Each row has a name. After each piece below comes the name of the row it's from, unless a question asks for something else. Each question is about the rows just above it.

B: [140 135 130 119]
K: [146 115 131 102]
N: [138 157 131 136]
Q: [123 128 123 118]
A: [111  88 118 127]
H: [144 159 129 129]
D: [129 156 128 144]
Z: [124  14 135 121]
W: [128 215 129 197]
[138 157] : N
Which entry of W is missing from [197 215 128]? : [129]
Which entry of Z is missing from [135  14 121]? : [124]
The row with [ 14 135 121] is : Z

M: [148 132 146 135 181 144 146 134 131 204 139 139 134 133 156 142 147 134
 167 142 134 150 145 141 145 160 141 157 201 139 149 135 141 144 150 140
 136 140 148 145 152 192 140 147 156 138 138 164 206 164 133 135 137 140]
E: [153 148 155 145 153 161 150 135 144 179 136 156 134 141 147 155 134 150
 158 150 152 146 149 145 137 147 139 146 145 132 131 158 134 149 141 152
 139 137 179 170 141 153 153 140 162 149 148 198 135 137 177 148 143 136]
G: [142 142 149 149 143 155 141 140 137 141 135 166 133 137 137 149 167 144
 156 144 160 165 149 152 154 139 143 159 147 255 159 140 180 146 142 139
 132 156 141 153 151 144 162 134 137 133 152 142 135 133 136 134 137 135]
F: [149 140 149 141 143 138 136 133 131 133 204 139 139 134 134 156 142 147
 167 151 145 150 145 143 144 238 143 139 154 143 139 150 129 140 142 141
 141 142 154 132 167 215 154 144 144 166 131 134 139 144 160 194 143 238]
P: [135 146 141 158 154 138 156 131 147 135 141 133 147 159 207 134 136 153
 134 135 194 135 136 202 148 192 141 146 222 153 147 154 135 148 147 167
 166 145 136 168 137 142 155 134 145 172 126 137 164 150 134 166 169 136]
P without one entry, shuffled: [155 135 147 156 134 154 134 164 202 145 141 207 167 169 153 136 136 135
 153 142 126 148 147 135 146 138 131 147 172 136 194 137 145 166 135 133
 141 166 146 136 168 134 222 192 148 134 154 137 147 150 141 135 159]. Gone: : [158]
[137 147] : E
Which row holds [131 133 204 139 139 134 134 156 142 147 167]? : F

V: [168  97 164 160  80 133 175  92 141 135  61 164  67 100 179 166 104  48
  95  18  63 118  26  90 158  76 175 101 135  62 169  93 176 120 159 115]
C: [122  60 146 141  83  91 138 211 155 206  84 153 116 105 159 101 109 103
 102 113  77 217 116  92 153  85 131  97  77 113 140 207 120 213 141 194]
T: [ 77 194  95 169 102 155  99 190 201 168 156 137 142  88 102 113 174 111
 135 140 168 217 133  91 140  91  65 176 113 126  57 202  64 201 227 161]
S: [175  89 185 100 104 119 147  84 206 109 211 116 105 153 101 155 159 121
 110  91 100  97 101 176 166 114  97  99  97  98  73  93 145 106 107 137]
Shuffled S with one entry gone: [ 73  84 114  97 101 107  97 110 159 116  89  91  93 106 185 101 153 137
 211 147 100 109 100 105  97  98 155 104 119 121 206 176 166 145  99], missing : [175]
C without one entry, shuffled: [153  85 103 194 113  91 146  84 120 217 141 213 113  83 206 109 207 102
 153 122 140 101 155 116  77  77 116 131 159 141  60 138  97 211 105]. Gone: : [92]
[211 155 206  84 153 116 105 159 101 109] : C

Fizif: [112  85 115 160]
rara: [ 22 184 113  87]
sano: [116 154  82 129]
fogen: [149  97 186  83]
pef: [217  77 121 191]
suf: [179  73 159 165]
bas: [ 64 144 146  98]
Kor: [145  91 137 122]
Tibu: [166 146 121 114]
Which row holds [ 73 159 165]? : suf
Where do [112  85 115] appear? : Fizif
Which row holds [121 114]? : Tibu

R: [121  84 111 138 130 133 126 127]
J: [ 63  84 230  85  47 133 134  99]
X: [132  84 230  46 122 133 134  99]
U: [ 92 114  91 138 147 186  91 146]
J without one entry, shuffled: [ 84  63  99 134  85  47 230]. Gone: : [133]
U without one entry, shuffled: [ 92  91 186 147 114  91 146]. Gone: : [138]
[ 63  84 230  85  47 133 134  99] : J
Which entry of J is missing from [230  63  84 133  99  47 134]? : [85]
X without one entry, shuffled: [122 230 134  99  84  46 132]. Gone: : [133]
Which entry of J is missing from [ 63 134  47  99  85 230 133]? : [84]

zem: [ 93 170  85 135 104 117  77 121 117 158]
bavi: [135 106 117 144 125 162  61 118  46 176]
Rufi: [ 93 170  85 135 104 162  61  46 118 176]
riduz: [128 174 131 143  42  83  98 129  77 196]
gif: [107 184  99 179  31  89  67 169  78 217]
[ 61 118  46] : bavi
Which row holds [135 104 117]? : zem
Where do [ 98 129] appear? : riduz

Gitav: [ 58 103 153  60  86 161  94 137 227 175 107 159  86 147  49 144 166 136
 116 204 143 149]
Dadul: [ 54  99 186  53  95 169 105 111 213 134 117 173 106 168  33 170 149 148
 114 183 171 141]
ribes: [123 101 200  59 162 137 152  28 134  82 156 149 191 143  65 130  96 153
 123 101 229 106]
lem: [188 111 138  79 187  94 163  11 101 132 161  93 186  80 120 112  91 134
 135  83 215 106]
zanu: [ 58 103 153  60  86 161  94 137 227 175 203 159  86 147  49 180 166 136
 116 204 143 149]
bovu: [158 105 173  68 179 114 162  13 113 100 161 123 198 112  93 119  90 145
 129  86 228 103]
riki: [208 116 102  92 183  83 154  19 102 171 151  65 158  56 140 111 103 123
 139  90 194 115]
Fuge: [ 66  97 206  51 112 167  80  81 190 101 130 177 134 174  32 159 129 154
 115 155 197 129]
Shuffled lem with one entry gone: [106  11 134 163  94 138 186  91 132  83 112 135  93 111  80 161 101 215
 188 120  79], missing : [187]
Which row holds [ 58 103 153  60  86 161  94 137 227 175 203 159  86 147  49 180 166 136
 116 204 143 149]? : zanu
Where do [ 58 103 153  60  86 161  94 137 227 175 107 159  86 147  49 144 166 136
 116 204 143 149] appear? : Gitav
Which entry of Fuge is missing from [190  51 115 167  97 174  66 177 154  80 197 159 130 101 155 206  32 134
 129 112 129]? : [81]
Shuffled zanu with one entry gone: [147 203 180 149  86 227 161  94 153  60 103 166 143  49  86 137 175  58
 159 136 116], missing : [204]
Shuffled Gitav with one entry gone: [175  86 159 149 144 107  49 161 166 143 147 103 204 116 137 153 136  94
  86  58  60], missing : [227]

miz: [128 220 158 111 141 111 102 125  89 143 109 217  95 212 150 189]
pifa: [166 111 220 143 109  89 125 101 158 111 102 171  99 166 191 132]
gegiv: [125  89 143 109 218  97 104 153 114 131 108 212  88 210 200 169]
lavif: [135 164 131 131 117 125 152 137 142 137 167 161 126 158 150 134]
[125  89 143 109 217] : miz
[220 158 111 141 111 102 125  89 143 109] : miz
pifa without one entry, shuffled: [ 89 166 158 166 109 101 171 220 111 191 143 125 111  99 132]. Gone: : [102]
[158 111 141 111] : miz
Shuffled gegiv with one entry gone: [104 212 200 169  89  97 108 131 153 218 109 210 143 114  88], missing : [125]
[131 108 212] is in which row? : gegiv

Fufur: [125 113 181 136 244 144]
Lokam: [ 21 167 131 132  22 162]
sote: [244 143 125 113 244 144]
[125 113 181 136 244] : Fufur
The row with [125 113 181 136 244 144] is : Fufur
Which entry of Lokam is missing from [132 167  21 162 131]? : [22]

keb: [124 117 126 134 123]
nofak: [110 166 146 177 163]
geruf: [ 77 146 130 198  95]
kazez: [128 132 128 120 146]
Lirev: [151  83 157 233 112]
tur: [165  68 124  99 117]
sume: [161 136 140  99 197]
bugas: [ 77 151 106 113 100]
kepez: [161  93  92 120 146]
Vabas: [133 122 134 134 146]
raro: [151  83 157  78 214]
Which entry of kepez is missing from [ 92 120 161 146]? : [93]
Which entry of nofak is missing from [177 166 163 146]? : [110]

viru: [150 126  80 145]
Mazan: [185  54  75 125]
tori: [ 90 121  13  69]
pur: [ 54  52  53 210]
Linip: [133 141 146 132]
Zut: [ 67 110  66 143]
Suro: [104 180 164 103]
Zut without one entry, shuffled: [ 66 110 143]. Gone: : [67]
[ 66 143] : Zut
Which entry of pur is missing from [210  53  52]? : [54]
Mazan without one entry, shuffled: [ 54  75 185]. Gone: : [125]
Linip without one entry, shuffled: [141 133 132]. Gone: : [146]
Linip without one entry, shuffled: [146 141 133]. Gone: : [132]

pida: [129 155 137 124 149]
vorep: [ 77 147   7  76 209]
paza: [212  86 148  80 149]
paza without one entry, shuffled: [ 86 148 149  80]. Gone: : [212]
Which entry of paza is missing from [149 212  86  80]? : [148]
Shuffled vorep with one entry gone: [ 77   7 209 147], missing : [76]

